Below are the code and all the weights of a small trained network. Each question names an input and a target symbol and asks about switching units off, where a switched-off unit gives its printed mean instead of its output.

import numpy as np


def w(rows, s, z=0):
    codes = np.array(rows[::2]) - 128.0
    scale = np.full(codes.shape[1], s)
    scale[-1] = z or s
    return codes * scale


def norm(h):
    return h / np.sqrt((h * h).mean(-1, keepdims=True) + 1e-5)


def f(y):
    return y / 2 * (1 + np.tanh(0.7978845608 * (y + 0.044715 * y**3)))


def softmax(a):
    e = np.exp(a - a.max(-1, keepdims=True))
    return e / e.sum(-1, keepdims=True)


def log_softmax(a):
    a = a - a.max(-1, keepdims=True)
    return a - np.log(np.exp(a).sum(-1, keepdims=True))


def net(x, mask):
    ids = ['ΘΣΨαβγδζλμτ'.index(c) for c in x.split()]
    T = len(ids)
    res = E[ids] + P[:T]
    r = norm(res)
    for j in range(3):
        rows = slice(3 * j, 3 * j + 3)
        q, k, v = (r @ M[0][rows].T for M in (Q, K, V))
        z = softmax(np.where(np.tri(T) > 0, q @ k.T / 3**0.5, -1e9)) @ v
        o = O[0][rows]
        res = res + np.where(mask[j], z, o[:, -1]) @ o[:, :-1]
    y = f(norm(res) @ A[0][:, :-1].T + A[0][:, -1])
    res = res + np.where(mask[3:11], y, B[0][:, -1]) @ B[0][:, :-1]
    return log_softmax(norm(res)[-1] @ U[:, :-1].T + U[:, -1])


Q, K, V, O, A, B = {}, {}, {}, {}, {}, {}
E = w([
[120,160,5,34,176,120,87,126,163,172,136,95],'Θ',
[152,146,116,18,183,217,163,173,129,173,104,78],'Σ',
[94,164,115,3,153,120,104,217,89,169,60,65],'Ψ',
[81,203,40,70,191,111,67,153,144,207,107,174],'α',
[128,150,29,79,166,99,138,177,90,139,136,29],'β',
[88,207,161,149,172,193,61,85,148,124,161,19],'γ',
[218,235,108,170,99,86,120,114,92,177,60,154],'δ',
[152,80,178,25,32,115,79,24,83,66,108,129],'ζ',
[47,101,193,179,164,61,157,89,161,100,118,188],'λ',
[204,50,171,178,121,125,65,206,197,136,212,133],'μ',
[98,59,113,172,131,230,130,107,24,117,127,210],'τ',
],0.0064)
P = w([
[138,127,100,99,241,171,65,123,176,94,10,117],'0',
[110,164,88,106,118,202,51,188,205,57,1,136],'1',
[155,145,135,114,229,110,110,128,123,51,79,117],'2',
[106,155,89,126,103,151,89,161,174,90,64,122],'3',
[149,139,150,107,217,103,117,120,99,114,123,110],'4',
[113,138,94,138,95,138,110,147,157,128,95,113],'5',
[141,132,158,118,193,90,123,112,86,150,142,112],'6',
[111,137,102,151,79,128,133,127,157,144,129,107],'7',
[144,145,167,126,174,68,135,105,77,180,176,81],'8',
[101,137,103,157,64,116,142,123,147,178,177,94],'9',
[134,144,158,128,169,65,148,85,80,221,215,100],'10',
],0.0072)
Q[0] = w([
[109,131,101,95,90,155,100,177,101,191,164,110],'h0',
[89,150,74,151,30,238,136,162,188,80,112,131],'h0',
[205,53,75,123,58,211,158,172,166,124,88,194],'h0',
[215,176,126,87,204,70,110,102,63,113,124,89],'h1',
[154,96,164,157,161,95,124,134,107,52,150,144],'h1',
[138,150,150,106,184,117,65,105,11,223,174,114],'h1',
[70,145,78,128,82,188,110,133,218,168,128,99],'h2',
[165,193,135,70,250,93,115,87,73,174,182,44],'h2',
[95,133,87,90,126,129,179,148,109,192,168,145],'h2',
],0.011)
K[0] = w([
[80,175,76,44,147,140,185,112,62,171,162,43],'h0',
[81,186,83,110,173,190,126,127,148,45,44,88],'h0',
[135,103,94,63,191,203,142,178,128,87,69,134],'h0',
[91,65,123,201,83,92,174,135,96,138,167,136],'h1',
[84,22,167,181,164,175,112,151,102,90,99,183],'h1',
[110,104,175,169,92,92,167,101,31,185,244,107],'h1',
[159,164,2,77,152,54,130,190,148,154,128,120],'h2',
[129,110,197,176,56,90,183,90,84,201,196,141],'h2',
[118,179,133,98,117,107,89,105,110,187,186,31],'h2',
],0.0089)
V[0] = w([
[92,151,131,91,102,49,216,47,88,131,40,204],'h0',
[35,147,107,111,173,71,68,165,182,168,203,145],'h0',
[45,154,59,44,165,157,185,69,32,158,69,182],'h0',
[109,66,133,116,102,225,114,129,81,125,74,188],'h1',
[89,108,54,238,92,164,151,87,6,92,163,138],'h1',
[226,164,35,62,71,254,60,124,18,126,112,119],'h1',
[55,90,130,55,163,216,202,175,111,147,148,137],'h2',
[198,98,64,88,137,40,219,209,115,166,84,230],'h2',
[127,202,107,247,206,200,131,175,126,145,105,121],'h2',
],0.005)
O[0] = w([
[114,130,101,135,145,106,218,99,188,114,114,3,92],'h0',
[138,77,147,151,72,110,118,164,85,81,81,140,197],'h0',
[158,159,109,137,105,85,229,112,182,32,177,131,230],'h0',
[120,123,84,155,140,92,128,136,63,144,169,70,4],'h1',
[105,204,46,56,137,187,135,190,91,70,84,100,19],'h1',
[66,191,104,114,71,149,128,125,81,192,210,141,241],'h1',
[88,106,129,181,112,72,111,187,148,50,108,137,84],'h2',
[134,167,138,150,228,190,121,220,134,160,90,156,164],'h2',
[172,79,178,88,51,160,207,157,106,147,89,107,221],'h2',
],0.0063,0.0036)
A[0] = w([
[86,109,108,183,110,180,155,83,97,147,117,166,72],'n0',
[79,169,101,61,143,89,118,198,89,103,123,161,39],'n1',
[135,162,60,154,100,188,95,92,129,123,158,115,93],'n2',
[85,130,29,143,117,172,112,155,5,89,126,62,63],'n3',
[94,121,85,150,102,183,128,136,127,107,151,174,130],'n4',
[52,67,121,163,106,124,104,130,160,164,84,95,3],'n5',
[106,182,52,167,118,169,120,148,91,143,92,155,32],'n6',
[152,118,92,183,120,138,115,97,147,168,147,129,118],'n7',
],0.011,0.0056)
B[0] = w([
[185,55,173,127,214,26,171,145,228,18,1,136,134],'n0',
[68,127,207,85,144,143,113,181,112,10,125,104,255],'n1',
[157,144,184,225,122,9,125,149,27,80,186,184,183],'n2',
[73,25,21,204,73,246,126,98,40,137,117,51,203],'n3',
[162,122,134,72,225,165,159,35,126,182,112,59,201],'n4',
[7,93,138,73,152,90,213,144,40,251,203,169,135],'n5',
[112,118,17,203,91,111,117,104,170,157,109,163,207],'n6',
[55,115,107,69,152,150,99,173,132,32,141,98,141],'n7',
],0.0073,0.0066)
U = w([
[70,120,49,53,137,136,103,87,223,116,96,180,106],'Θ',
[176,77,143,192,101,137,123,183,217,140,240,104,122],'Σ',
[44,79,139,125,139,40,198,136,113,189,124,161,84],'Ψ',
[177,176,83,191,71,68,171,182,137,134,97,204,185],'α',
[102,184,196,94,110,121,136,206,108,50,104,143,135],'β',
[175,94,171,69,2,94,138,15,96,100,127,136,2],'γ',
[166,176,146,85,158,183,197,77,125,201,142,95,133],'δ',
[115,165,107,143,203,52,97,32,106,104,222,143,88],'ζ',
[208,62,126,165,188,85,165,62,173,85,72,93,145],'λ',
[149,108,173,170,182,135,41,112,63,183,84,190,137],'μ',
[110,82,59,170,120,177,140,103,74,113,132,86,208],'τ',
],0.0067,0.0038)

Each question gives the input, a string of symbols that net reads in full, and the target symbol t.
The units are the heads (3 rows each of Q, K, V and O) and the neurons (one row each of A and B). Each row of codes is followed by its name. A weight is (code - 128) times the scale printed after its matrix; where a second scale follows, it is the last column's (O, A, B and U).
mask holds one flag per unit, heads first, then neurons. A switched-off unit (its flag False) gives its mean, the last column of its rows in O or B, instead of its output. The means were averaged over made-up inputs and are rounded, as every weight is.
A unit's drop is (log p(t) with every unit on - log p(t) with that unit switched off) / (log p(t) with every unit on - log p(t) with every unit switched off).
The circuit of an input: a set's keep is (log p(t) with only the set's units on - log p(t) with every unit switched off) / (log p(t) with every unit on - log p(t) with every unit switched off). Starting from all 11 units, units are removed one at a time, each time the one whose removal leaves the highest keep (on an exact tie, the one counted first), for as long as the keep stays at least 0.8.
units of the circuit, in order: the units of the circuit, biggest drop first
unit that matters most: the unit with the biggest drop
k most important neurons: the k neurons with the biggest drops, biggest first
heads that matter: for each layer, one digit per head in row order, 1 if its drop is at least 0.15 and else 0, layers parted by /
drop of u: that unit's drop, to one decimal
input β β Θ, target β: heads that matter : 000
input γ Σ ζ λ β τ λ μ β τ Ψ, target τ: units of the circuit, in order : h1; n3
input λ δ Σ, target λ: units of the circuit, in order : h1
input τ λ β Θ μ μ β Σ β Θ, target ζ: heads that matter : 001
input Σ α Θ, target α: heads that matter : 111
input β λ γ β β δ γ β β Ψ, target β: 2 most important neurons : n1; n3
input μ β λ β β δ Σ λ β β α, target β: heads that matter : 000
input β β β λ, target Ψ: heads that matter : 100
input μ τ β β δ λ τ ζ Σ, target τ: units of the circuit, in order : h1; n3
input μ δ Ψ Θ β Θ β τ β Σ β, target β: heads that matter : 010
input δ β δ Σ β δ Σ β μ, target μ: heads that matter : 100
input β Σ β β β λ δ δ Σ δ Θ, target δ: heads that matter : 001
input μ β Σ, target μ: heads that matter : 100
input β λ α β δ γ Ψ τ, target λ: heads that matter : 000
input Θ β β Θ, target ζ: heads that matter : 010
input λ β γ β μ λ Θ, target μ: units of the circuit, in order : h0
input β Σ λ β τ δ Ψ μ β Σ, target δ: 2 most important neurons : n4; n1
input δ λ β Θ Σ, target β: units of the circuit, in order : n4; n3
input δ δ λ δ μ δ β λ δ, target λ: drop of n1 : 0.0
input Θ δ β ζ Θ Θ β Ψ, target β: unit that matters most : h2
input γ β β Ψ λ β β β λ λ ζ, target λ: drop of h1 : 0.9
